Table B holds the same points as the rows below and some others, measured another way and shuffled. Each row below is followed by which row of B it is.
B:
0: [-29, -123, 54, 38, 148, -225, -199, 15, -228, -282, 35, 319, -21, -230, 73, -147, -77, 83, 61, -25, -161, 265, -89, 3, -305, 288, -42, 113, -142, 26, -63, -137, 214, 130, 118, -77, -226, 15, 121]
1: [-29, 230, -422, -54, 233, -38, -19, 269, 37, 167, 28, -67, 387, -145, -12, -171, 5, -373, 108, 357, -95, 12, -6, -388, 222, 71, -126, -90, 62, 305, 150, -176, -74, 76, 152, -88, 290, 104, 82]
2: [118, -139, 124, 168, 58, -198, -253, 170, -146, -86, -42, 85, -70, -175, 68, -159, -151, -308, -159, -224, -146, -10, -142, -274, -113, 224, 48, -17, 82, 323, 78, -263, 455, 177, 79, -238, 35, 142, 116]
3: [54, 275, -318, -52, 355, -64, -281, 281, 104, 232, 74, 70, 136, -139, 191, -99, -136, -268, 17, 147, -46, -224, -53, -408, 0, -72, -44, -134, 76, 352, 86, -45, -76, 17, 346, -39, 450, 97, 91]
4: [-53, -280, 43, 40, 26, -202, -226, -30, -241, -285, 14, 268, 21, -153, 31, -266, -45, 47, 19, -66, -81, 288, -73, -24, -228, 311, -13, 155, -133, -1, -64, -176, 188, 121, 33, -201, -264, -65, 14]
5: [12, -231, 176, -2, -47, -179, -255, -92, -141, -184, 70, 82, -177, -157, -3, -77, 8, -12, 33, -135, -37, 124, -199, -39, -201, 91, 82, 63, -58, 115, -30, -4, 207, 52, 61, -121, -319, -88, 82]
6: [137, 291, 292, 142, 148, 224, 149, -221, -213, 58, -152, -21, -22, -132, -201, 316, 86, 13, 16, -43, -312, -5, -355, 588, 175, -118, 37, 175, 151, 49, 218, 559, -162, -188, -169, 514, -429, -209, 136]
7: [-113, -289, 186, -4, -146, -145, -213, -39, -179, -230, 113, 40, -107, -103, 79, -119, -28, -6, -6, -110, 92, 228, -93, 143, -236, -93, 222, 99, 143, -64, -119, -19, 109, -6, 110, -88, -278, -212, 145]
8: [344, 473, 181, 42, 415, 49, 191, -164, -233, -40, -139, 63, 59, -212, -332, 334, 200, 113, 151, 18, -497, 10, -373, 398, 253, 66, -217, 176, -70, 186, 368, 420, -177, -26, -4, 607, -368, -30, 183]
9: [-44, -228, 237, 240, -121, -52, -279, 116, -152, 0, -23, 4, -132, -108, 183, -155, -234, -395, -260, -251, -86, -59, -182, -117, -143, 78, 233, -6, 306, 243, 25, -160, 448, 56, -61, -253, -25, 30, 148]
10: [-281, 94, -427, 89, 152, 76, -127, 174, -91, 241, 25, -104, 468, 14, 163, -337, -136, -269, 8, 253, 53, 33, 65, -22, 221, -221, 90, -19, 344, 46, 164, -146, -370, -44, 116, -94, 419, -184, 18]
11: [-176, 81, -311, -45, 83, -6, -157, 69, -49, 302, 158, -324, 360, 15, 7, -277, 64, -416, 69, 306, -190, -154, -213, -301, 449, -114, -20, -27, 339, 347, 405, -236, -263, 58, -14, -116, 183, -38, 170]
12: [469, 211, 213, 99, 327, -38, 7, -267, -243, -113, -253, 41, -33, -141, -425, 206, 210, 229, 98, -318, -237, 40, -300, 364, 222, 11, -144, 195, -233, 157, 310, 429, -189, -17, 60, 425, -311, -201, -122]
13: [-21, -291, 163, -24, -202, -27, -93, 312, -237, -148, 136, 77, 200, 81, 157, -394, -8, -487, -384, 62, -275, 0, -149, -201, 166, 325, 52, 248, 515, 110, 68, -368, 299, 123, -108, -232, -219, 73, 364]
14: [291, 154, 283, 149, 191, -2, 30, -391, -329, -50, -177, -257, 20, -69, -449, 203, 247, 207, 150, -321, -214, 89, -359, 607, 378, -301, 21, 203, 44, 83, 472, 396, -383, -48, -11, 499, -349, -380, -14]
15: [-67, 56, -360, 28, 154, 14, -131, 273, 31, 108, -71, 84, 305, -113, 88, -238, -141, -307, -7, 174, 108, 83, 117, -282, 10, 65, 9, -33, 13, 146, -90, -91, -28, -2, 159, -188, 325, -25, -88]
16: [-153, -98, -14, 293, 147, -159, -213, 74, -307, -91, -13, 289, 20, -163, 293, -258, -264, -48, -154, -132, -144, 42, -78, 115, -247, 139, 73, -66, 201, 66, 120, -221, 248, 100, 77, -183, 107, 48, 107]
17: [-234, -57, 58, 274, 41, -194, -68, -220, -313, -86, -9, -166, 22, -262, -80, -38, -62, -11, 235, -46, -167, 302, -202, 263, -69, -95, 118, -68, 75, 108, 277, -162, 114, 126, -62, -19, -179, -96, 148]
18: [7, -445, -599, -44, -153, -314, 163, -152, -223, -233, 26, 478, 185, -33, -74, -591, 379, 209, -126, 167, 279, -59, -21, -168, 112, 583, -373, -339, -278, 23, 150, -57, 133, 82, -35, -679, -262, 50, -499]
19: [-80, 156, -189, -45, -48, 92, -2, 338, 153, 244, 62, -283, 196, -106, 67, 8, -62, -581, -14, 253, 134, -55, -3, -287, 140, -274, 192, -149, 364, 264, -47, 14, 34, -90, 155, -59, 261, -9, 187]
20: [-269, 117, -374, 92, 62, 142, -168, 203, 71, 377, 9, -241, 335, -32, 162, -212, -181, -455, 8, 233, 137, -70, 26, -179, 179, -309, 188, -117, 345, 190, 76, -49, -233, -101, 84, -145, 457, -150, 4]
21: [-48, -171, -436, -14, -108, -249, 164, -68, -129, -54, 162, 334, -27, -99, 148, -273, 255, 104, -155, 174, 250, -301, -123, -12, -8, 145, -161, -520, 93, 102, 182, 122, 152, -37, 120, -424, -107, 99, -178]
22: [-26, -108, 111, 9, -21, -241, -66, 73, -202, -287, 103, 15, -47, -173, 47, -11, 6, 62, 63, -114, 151, 286, 6, 243, -224, -266, 203, -34, 194, -86, -54, -32, 65, 29, 337, 41, -94, -168, 209]
23: [38, -478, -524, -2, -167, -341, 69, -118, -194, -265, 4, 474, 76, -39, -6, -534, 288, 273, -154, -17, 471, -38, 68, -70, -51, 361, -218, -370, -241, -51, 25, 17, 124, 30, 131, -655, -136, -58, -541]
24: [175, -227, 207, -44, -18, -182, -417, 165, -75, -64, 183, 229, -277, -12, 286, -196, -65, -203, -354, -263, -66, -358, -247, -299, -165, 105, 95, -21, 263, 285, 36, -76, 328, 46, 211, -231, -41, 76, 190]
25: [331, 154, 348, 98, 162, 173, 1, -296, -238, -44, -214, 36, -74, -27, -281, 231, 155, 215, -41, -315, -154, -14, -309, 632, 188, -173, 47, 293, 24, -32, 187, 652, -324, -204, -37, 517, -416, -396, -66]
26: [-102, -57, 178, -9, -8, -167, -122, -6, -158, -175, 156, 31, -140, -207, 89, 53, -24, -20, 88, 7, -61, 172, -163, 141, -252, -126, 159, -4, 157, 37, -24, 16, 152, 16, 161, 63, -249, -70, 303]
27: [-159, 170, -300, 6, 70, 84, -126, 181, 121, 344, 59, -223, 201, -100, 99, -80, -87, -460, 55, 272, 36, -139, -85, -299, 156, -202, 101, -163, 242, 317, 90, 3, -90, -69, 85, -104, 299, -19, 85]
28: [110, -644, -438, -189, -208, -225, -104, 39, -177, -345, 85, 789, 94, 173, 214, -742, 266, 298, -451, -43, 485, -169, 118, -126, -100, 520, -215, -85, -122, -234, -195, 73, 13, -55, 179, -682, -196, -149, -525]
29: [279, 197, 292, 125, 193, 65, 20, -357, -264, 0, -160, -128, -55, -91, -354, 244, 201, 168, 94, -251, -253, -10, -388, 544, 277, -200, 5, 186, 21, 111, 375, 492, -287, -103, -56, 482, -392, -302, 8]
30: [49, -374, 227, 25, -146, -105, -393, 136, -143, -127, 113, 255, -195, 37, 299, -295, -120, -170, -393, -287, 36, -180, -148, -115, -208, 104, 186, 88, 301, 87, -90, -68, 284, -4, 109, -285, -112, -73, 105]
31: [282, 332, 134, 213, 315, 21, 263, -163, -319, -135, -304, -18, 172, -227, -410, 249, 133, 131, 163, -127, -267, 278, -177, 558, 219, -25, -96, 152, -96, 36, 294, 330, -148, -3, -3, 495, -250, -157, 6]
32: [-60, -1, 53, -35, 162, -241, -85, 54, -255, -263, 144, 175, 60, -210, 55, -90, 6, 30, 117, 109, -268, 246, -145, 50, -162, 150, -53, 91, 47, 51, 85, -196, 121, 153, 158, 56, -229, 53, 326]
33: [-183, -65, 190, 274, 3, 37, -310, 105, -95, 159, 68, 329, -294, -178, 485, -80, -373, -365, -349, -65, -281, -354, -322, -136, -373, 269, 145, -153, 315, 323, 5, 0, 589, -32, -162, -256, -53, 244, 247]
34: [425, 270, 286, 94, 264, -30, 75, -245, -194, -74, -223, -168, -51, -211, -491, 337, 217, 70, 184, -254, -275, 111, -339, 330, 252, -88, -70, 160, -156, 234, 324, 391, -103, 2, 25, 476, -351, -163, 21]
35: [-57, -254, -19, 61, -3, -241, -21, 23, -312, -381, -28, 169, 176, -156, -75, -260, 25, 69, 67, -31, 9, 474, 48, 133, -133, 191, 10, 134, -55, -123, -42, -230, 119, 148, 104, -136, -217, -116, 24]
36: [546, 192, 353, -129, 177, 41, 36, -185, -200, -132, -90, -112, -30, 30, -419, 260, 367, 190, 1, -299, -128, -47, -314, 475, 380, -286, -20, 326, 80, 39, 272, 572, -432, -133, 183, 611, -405, -382, 58]
37: [-125, -451, -339, 115, -230, -248, 8, -218, -228, -155, 30, 282, -15, -51, 53, -413, 176, 193, -121, -58, 379, -42, -43, 108, -72, 148, -37, -343, -37, -46, 87, 52, 111, -23, 9, -541, -183, -132, -383]
38: [-39, 159, -293, -110, 134, -34, -189, 198, 83, 244, 147, -209, 197, -45, 93, -115, 5, -310, 51, 189, 85, -170, -67, -271, 196, -327, 77, -129, 277, 266, 151, -20, -247, -42, 294, -29, 345, -83, 123]
39: [-2, 46, -382, 12, 184, -3, -229, 164, 78, 192, -67, 90, 219, -103, 50, -245, -85, -281, 5, 140, 63, -80, -3, -422, 61, 146, -73, -71, -110, 286, 5, -39, -33, 6, 108, -250, 289, 7, -183]
40: [-31, -160, 171, 161, 37, -152, -410, -16, -186, 62, 118, 18, -176, -63, 227, -194, -149, -207, -196, -230, -211, -260, -324, -117, -60, 8, 125, -36, 309, 316, 266, -172, 226, 86, 28, -187, 5, 24, 200]
41: [-26, -271, 71, 69, -16, -193, -216, -88, -209, -238, -8, 191, -73, -159, 8, -182, -37, 70, 19, -146, 30, 230, -87, 46, -237, 164, 57, 74, -117, 12, -68, -50, 184, 65, 57, -182, -250, -117, -38]
42: [165, -346, -356, -287, -234, -292, 62, 10, -66, -159, 278, 308, -30, 72, 60, -387, 460, 62, -259, 123, 314, -388, -142, -247, 153, 197, -202, -347, 107, 120, 131, 96, 72, -23, 212, -468, -241, 30, -166]
43: [220, 205, 218, 162, 187, 158, 239, -136, -332, -149, -266, 95, 181, -100, -298, 151, 120, 117, -8, -102, -248, 242, -172, 652, 204, 23, -39, 297, 57, -122, 169, 419, -201, -100, -102, 482, -385, -259, 17]
44: [394, 225, 272, -47, 281, 41, 56, -26, -244, -195, -125, 130, 83, -84, -256, 162, 176, 108, -12, -135, -310, 107, -225, 363, 179, 45, -100, 353, 13, 16, 151, 340, -197, -36, 112, 506, -349, -173, 146]
45: [78, 97, -396, -103, 219, -13, -213, 233, 138, 197, -17, 89, 244, -109, 6, -228, -20, -368, 25, 243, -42, -125, -44, -607, 131, 267, -167, -35, -160, 385, 9, -81, 13, 45, 114, -244, 241, 109, -113]
46: [-150, 88, -246, -62, 26, 133, -149, 353, 102, 231, 98, -42, 246, -6, 245, -173, -146, -464, -120, 263, 94, -106, 30, -257, 60, -157, 157, -25, 375, 145, -94, -9, -95, -111, 157, -104, 304, -59, 150]
47: [-206, -251, 37, 284, 16, 25, -188, 183, -354, -94, -75, 361, 245, -21, 290, -482, -290, -299, -351, -5, -337, 105, -79, -11, -75, 513, 15, 239, 287, 24, 49, -367, 316, 121, -242, -296, -65, 70, 129]
48: [-51, -249, 188, 6, -78, -182, -213, -67, -175, -233, 84, 75, -135, -164, 12, -89, -7, -12, 48, -97, -31, 222, -152, 36, -231, 68, 124, 92, -4, 46, -65, -53, 204, 62, 58, -108, -331, -112, 129]
49: [-176, 313, -339, 3, 123, 128, 4, 393, 157, 308, 55, -135, 275, -153, 200, 5, -173, -531, 17, 376, 75, -68, 53, -247, 52, -252, 138, -201, 348, 232, -53, 16, -32, -99, 200, -9, 419, 53, 207]
50: [296, 42, 321, 100, 181, 90, -157, -307, -274, -75, -187, 35, -68, 15, -232, 102, 113, 285, -36, -415, -82, 24, -267, 599, 142, -231, 89, 328, 19, -69, 185, 527, -404, -164, 51, 432, -314, -468, -117]
51: [27, 101, -308, 0, 106, -21, -142, 222, 145, 221, -50, -156, 182, -160, -48, -98, -56, -447, 71, 143, 92, -51, -16, -474, 118, -21, 12, -148, -13, 378, 19, -62, 67, 21, 144, -205, 303, 42, -68]
52: [385, 108, 379, 132, 116, 136, -11, -336, -222, -53, -278, -116, -96, -50, -411, 269, 178, 182, 21, -424, -60, 65, -293, 607, 233, -262, 99, 285, -39, 5, 193, 639, -310, -182, -17, 498, -401, -449, -138]
53: [-76, -286, 3, 127, -22, -208, -124, -79, -253, -287, -59, 211, 23, -191, -35, -222, -34, 62, 53, -91, 18, 352, -34, 63, -227, 264, 19, 60, -166, -21, -64, -134, 226, 109, 1, -232, -254, -83, -82]
54: [-262, -8, -427, 237, 53, 18, -107, 12, -93, 295, -121, -373, 443, -63, -85, -329, -96, -372, 133, 131, 93, 122, 12, -123, 345, -196, 101, -112, 169, 219, 289, -240, -226, 45, -51, -247, 386, -181, -162]
55: [-147, 158, -413, 120, 222, -45, -96, 234, -64, 180, -33, -161, 422, -97, 56, -238, -132, -290, 92, 164, 79, 107, 103, -130, 172, -231, 65, -101, 216, 152, 172, -225, -227, 48, 236, -89, 505, -90, 9]
56: [-78, -64, 201, 140, 113, -91, -377, 153, -172, -16, 148, 353, -232, -117, 467, -132, -294, -154, -302, -149, -231, -251, -237, -29, -358, 116, 136, -32, 339, 174, 22, -78, 349, 20, 115, -110, 9, 119, 318]
57: [-178, -407, -486, 30, -169, -233, -7, -287, -227, -54, 140, 396, 24, 10, 135, -520, 260, 241, -152, 120, 239, -266, -168, 26, 34, 292, -196, -390, -29, 25, 246, 68, 1, -30, -67, -587, -228, -52, -374]
58: [312, 173, 324, -44, 142, 65, 38, -173, -238, -81, -44, -104, 5, -12, -277, 198, 246, 100, 5, -175, -232, -9, -329, 478, 297, -237, 29, 280, 190, 30, 278, 436, -331, -112, 64, 527, -394, -302, 170]
59: [-137, -265, 91, 73, -90, -184, -200, -142, -231, -153, 72, -66, -22, -118, -26, -178, 11, -13, 81, -90, -12, 221, -156, 93, -79, -34, 140, 52, 71, 45, 85, -122, 69, 69, 8, -143, -250, -177, 77]
60: [11, -206, 81, 222, 109, -227, -369, -3, -199, -83, -10, 274, -180, -181, 200, -224, -202, -83, -151, -261, -147, -88, -201, -168, -276, 280, 20, -70, -16, 264, 99, -192, 407, 145, 49, -303, -12, 110, 21]
61: [311, 225, 194, 259, 219, 73, 226, -283, -311, -104, -373, -106, 121, -175, -495, 245, 158, 153, 140, -264, -153, 275, -192, 631, 273, -113, -28, 181, -121, 9, 279, 446, -206, -67, -75, 467, -315, -297, -149]
62: [53, -428, -483, 61, -31, -357, -175, -315, -192, -83, 37, 428, -91, -22, 46, -515, 249, 349, -139, -150, 323, -321, -146, -120, -12, 305, -244, -416, -274, 142, 257, 64, 36, 36, 94, -637, -79, -55, -566]
63: [96, 274, -404, -109, 309, -105, -121, 260, 123, 201, 58, -56, 236, -180, -16, -86, 20, -342, 136, 269, -65, -129, -62, -529, 165, 33, -152, -161, -42, 427, 150, -112, -40, 86, 277, -81, 343, 157, 61]
64: [-300, 39, -351, 196, 78, 139, -202, 75, 2, 355, -56, -79, 264, -69, 178, -258, -232, -380, -18, 187, 26, -80, -45, -161, 92, -66, 115, -108, 188, 212, 95, -47, -99, -71, -86, -233, 321, -91, -94]
65: [-115, -177, 248, 232, -76, -3, -329, 169, -150, 36, 30, 99, -140, -76, 344, -157, -311, -367, -320, -215, -105, -126, -165, -33, -223, 1, 280, 18, 434, 170, -17, -119, 372, -5, -9, -185, 39, 7, 237]
66: [-192, -112, 52, 78, 2, -139, -26, 43, -286, -245, 88, 157, 91, -159, 124, -146, -63, 9, 16, 70, -104, 300, -53, 247, -190, 43, 96, 71, 200, -106, -3, -136, 105, 59, 78, -10, -210, -75, 249]
67: [-27, 99, -288, 135, 261, -85, -438, 56, 81, 296, -34, -107, 15, -143, 130, -114, -218, -175, 84, -132, 188, -175, -39, -270, -63, -305, 137, -213, -3, 333, 108, 8, -133, -23, 310, -158, 531, -121, -154]
68: [135, -38, -150, -298, -53, -38, -286, 259, 195, 154, 203, -276, 87, 65, 18, -130, 125, -372, -49, 58, 269, -207, -45, -426, 224, -380, 164, -15, 286, 256, -19, 49, -236, -81, 381, -84, 222, -187, 88]

[-60, -30, -173, 110, -247, 261, 173, 106, -86, 160, 481, -361, -144, -105, 50, 259, -152, 168, 251, 321, -15, 228, 321, 104, 174, -78, 176, 297, 10, 152, -139] | 10
[-88, 13, -117, 354, -389, -80, 75, 64, -98, -83, 246, -288, 0, 67, 48, 249, -294, -196, 125, 22, 151, 12, 168, -201, 233, 45, 297, 382, 78, 211, -20] | 35
[-12, -41, 47, 297, -73, -189, 5, 26, 35, -162, -16, -43, 71, 190, -21, 83, -240, -301, 43, -131, 130, -229, -43, -225, 44, 79, 81, 155, 37, 73, 133] | 23
[-97, -91, -202, -39, -188, 223, -12, -73, -115, -6, 130, -131, 41, 82, 117, -190, -42, 108, -144, 362, 14, 218, 349, -81, 334, -32, 202, 130, 22, 371, -72] | 42
[-126, -15, 72, -151, 68, 97, -137, -76, -64, -94, -298, -145, 19, 100, 20, -15, -203, -157, -219, -111, 370, -272, -116, -194, -156, 262, -55, 64, -177, -77, 149] | 66
[367, -284, -156, -67, -33, -248, -103, 245, 271, 8, 128, 79, -5, -31, 117, 38, 82, 216, 199, -66, -66, 168, 33, 350, -389, 111, -346, -303, 40, -225, 20] | 28
[33, -255, -114, 195, 157, -15, -43, -4, 70, 27, 106, 250, 26, 43, -86, -249, -1, 163, 165, 32, -282, 11, 271, 168, -12, -137, -108, -121, 131, 185, -74] | 63
[131, -70, -44, 182, 19, 27, 57, 48, 50, -85, 129, -187, 91, 122, 106, 109, -217, -233, 75, 224, 59, -111, 61, -73, 233, -52, 65, 193, 11, 95, 112] | 22
[205, -142, 92, 158, 258, -89, 105, 226, 269, 28, 291, 121, -85, 63, -32, -92, 23, 190, 168, 67, -453, 6, 88, 152, 28, -198, -152, -186, 54, -76, 80] | 67
[-183, -92, 65, 40, 143, 140, -232, -167, -171, 136, -135, -68, 104, 75, 77, -59, -1, -46, -258, -49, 269, -23, 130, -64, -20, -169, -118, -63, 76, 182, 45] | 6
[-111, -51, -18, 225, -200, 10, -33, 51, -112, 75, 182, -227, 21, 80, 107, 27, -67, -6, -158, 66, 35, 196, 232, -141, 282, -182, 141, 58, 90, 313, 19] | 48
[-62, -3, -3, 76, -136, 137, 25, 33, -67, 54, 219, -283, -22, 26, 127, 118, -101, 16, -56, 177, 71, 131, 197, -78, 184, -77, 152, 174, 20, 171, -16] | 20
[157, -80, 88, -652, 325, 69, -301, -161, 238, -264, -375, 282, 43, 67, 185, -505, 153, 301, -366, 14, -24, -114, -4, 56, -374, 389, -177, -235, -108, -282, 6] | 21
[126, -118, 182, -431, 159, -199, -281, 25, 267, -188, -316, 280, 6, 125, 129, -446, 217, 293, -417, -236, -87, 29, -69, -30, -397, 290, -236, -448, -71, -210, 95] | 5
[-148, -8, -8, 236, -81, -65, -120, -127, -137, -45, -66, -111, 105, 137, 22, 188, -214, -301, -9, -152, 411, -219, 5, -191, -39, 42, 43, 234, 100, 67, 72] | 43
[-250, 29, 173, -158, 167, 138, 1, -86, -8, -50, -192, 66, -70, 214, -134, -205, -64, 8, -233, -45, 120, -242, -86, -271, -88, 154, -31, -44, -166, -12, 167] | 40
[-97, -239, 5, 90, 262, 1, -136, -34, -40, 20, -353, 117, 71, 139, -179, -131, -174, -185, -22, -224, 229, -342, -118, -27, -253, 80, -325, -198, -125, 21, 196] | 44
[-241, 48, -98, 161, -19, 174, 56, 5, -148, 20, 159, -186, -106, 73, -57, -30, -232, 20, -38, 112, 5, -123, 172, -174, 382, -98, 170, 234, -8, 110, 64] | 3
[-269, 32, -158, 308, -268, 71, 22, -121, -207, -41, 194, -125, 4, 92, -25, 49, -221, -87, 60, 68, 128, -26, 293, -216, 300, -35, 331, 396, 147, 308, -94] | 1
[-133, 35, 76, 142, -273, 43, 147, 54, -7, -73, 228, -191, -89, 66, -7, 74, -168, 6, 36, 72, -50, 78, 180, -213, 96, 110, 314, 259, -27, 237, -66] | 54
[-123, 59, -63, 245, -257, 12, 55, 29, -128, 26, 228, -305, 28, 179, 96, 211, -162, -190, -76, 143, 258, 38, 100, -256, 345, -116, 193, 251, 78, 185, 116] | 30
[0, -86, -119, 320, -275, 49, 52, 109, -69, 32, 401, -284, -17, -66, 140, 65, -154, 88, 79, 199, -218, 292, 425, 9, 383, -197, 293, 232, 141, 383, -162] | 61
[-128, -9, 0, 299, -277, -84, -14, 102, -105, -21, 137, -280, -17, 54, 64, 109, -213, -96, -87, -92, 65, 67, 155, -211, 231, -41, 212, 170, 46, 232, 24] | 53
[153, -231, -80, 155, 105, -46, -72, 14, 111, -31, 119, 123, 47, -34, 28, -90, -51, 99, 213, 14, -204, 17, 240, 218, -112, -49, -80, -23, 129, 91, -117] | 31
[145, -212, 54, -254, 277, 66, -208, 1, 133, 6, -166, 93, 57, 33, 133, -286, 105, 188, -225, 44, -66, 45, 73, 139, -188, 15, -268, -324, -51, -23, 59] | 26
[-250, 19, -79, 279, -194, 37, -15, 44, -196, 56, 141, -270, -67, 41, -13, 100, -233, -44, -59, -67, 125, -19, 171, -186, 276, -95, 163, 203, 41, 178, 36] | 0
[-156, -175, -187, 251, -288, 62, -29, -149, -193, 58, 43, -81, 151, 123, -21, 139, -133, -223, 132, 87, 398, 61, 212, -69, -57, 36, 68, 199, 99, 402, -66] | 13
[-151, 79, -48, 84, -82, 183, 81, 35, -97, 0, 201, -306, -124, -11, 10, 159, -272, -4, 57, 108, 84, -113, 119, -116, 202, 32, 186, 332, -55, -4, 14] | 16
[127, -239, 103, -288, 219, -2, -99, 79, 187, -122, -362, 126, 70, 213, 14, -404, 24, 14, -318, 34, -22, -76, -116, -79, -160, 203, -261, -410, -254, 37, 240] | 68
[-63, -93, -33, 273, -161, -35, -41, 48, -62, -44, 130, -137, 46, 71, 89, -123, -127, -12, -134, 54, -140, 141, 286, -147, 349, -140, 208, 81, 95, 374, -26] | 51
[-77, -56, 48, 310, -20, -157, -10, -45, 13, -163, -47, 73, 87, 221, -68, -58, -203, -254, 7, -117, 53, -234, 21, -247, 89, 32, 107, 134, 73, 163, 100] | 2
[222, -238, -83, -249, 150, -11, -120, -29, 233, 20, 96, 315, 39, 46, 95, -246, 275, 365, 64, 148, -157, 198, 195, 308, -348, 35, -260, -289, 113, -67, -95] | 58
[-64, -63, -71, 236, -73, 55, -63, -58, -138, 82, 106, -218, 117, 107, 107, 190, -134, -214, -20, 103, 301, -6, 126, -82, 167, -165, 22, 160, 117, 190, 64] | 46
[247, -200, -8, -122, 142, -117, -153, 66, 228, 71, 158, 196, 25, 13, 155, -117, 256, 330, 15, 20, -163, 225, 158, 292, -286, -92, -281, -320, 164, -120, -44] | 25
[-49, -57, 58, 364, -83, -95, 19, 56, -33, 60, 193, -126, 69, 174, 49, 114, -81, -167, -32, 19, 51, 43, 111, -162, 218, -238, 66, 55, 142, 242, 103] | 52
[-255, 96, -62, 45, 7, 267, -14, -61, -211, 118, 140, -298, -71, 57, 49, 98, -164, 0, -139, 155, 230, -78, 134, -158, 320, -145, 103, 236, 5, 46, 81] | 56
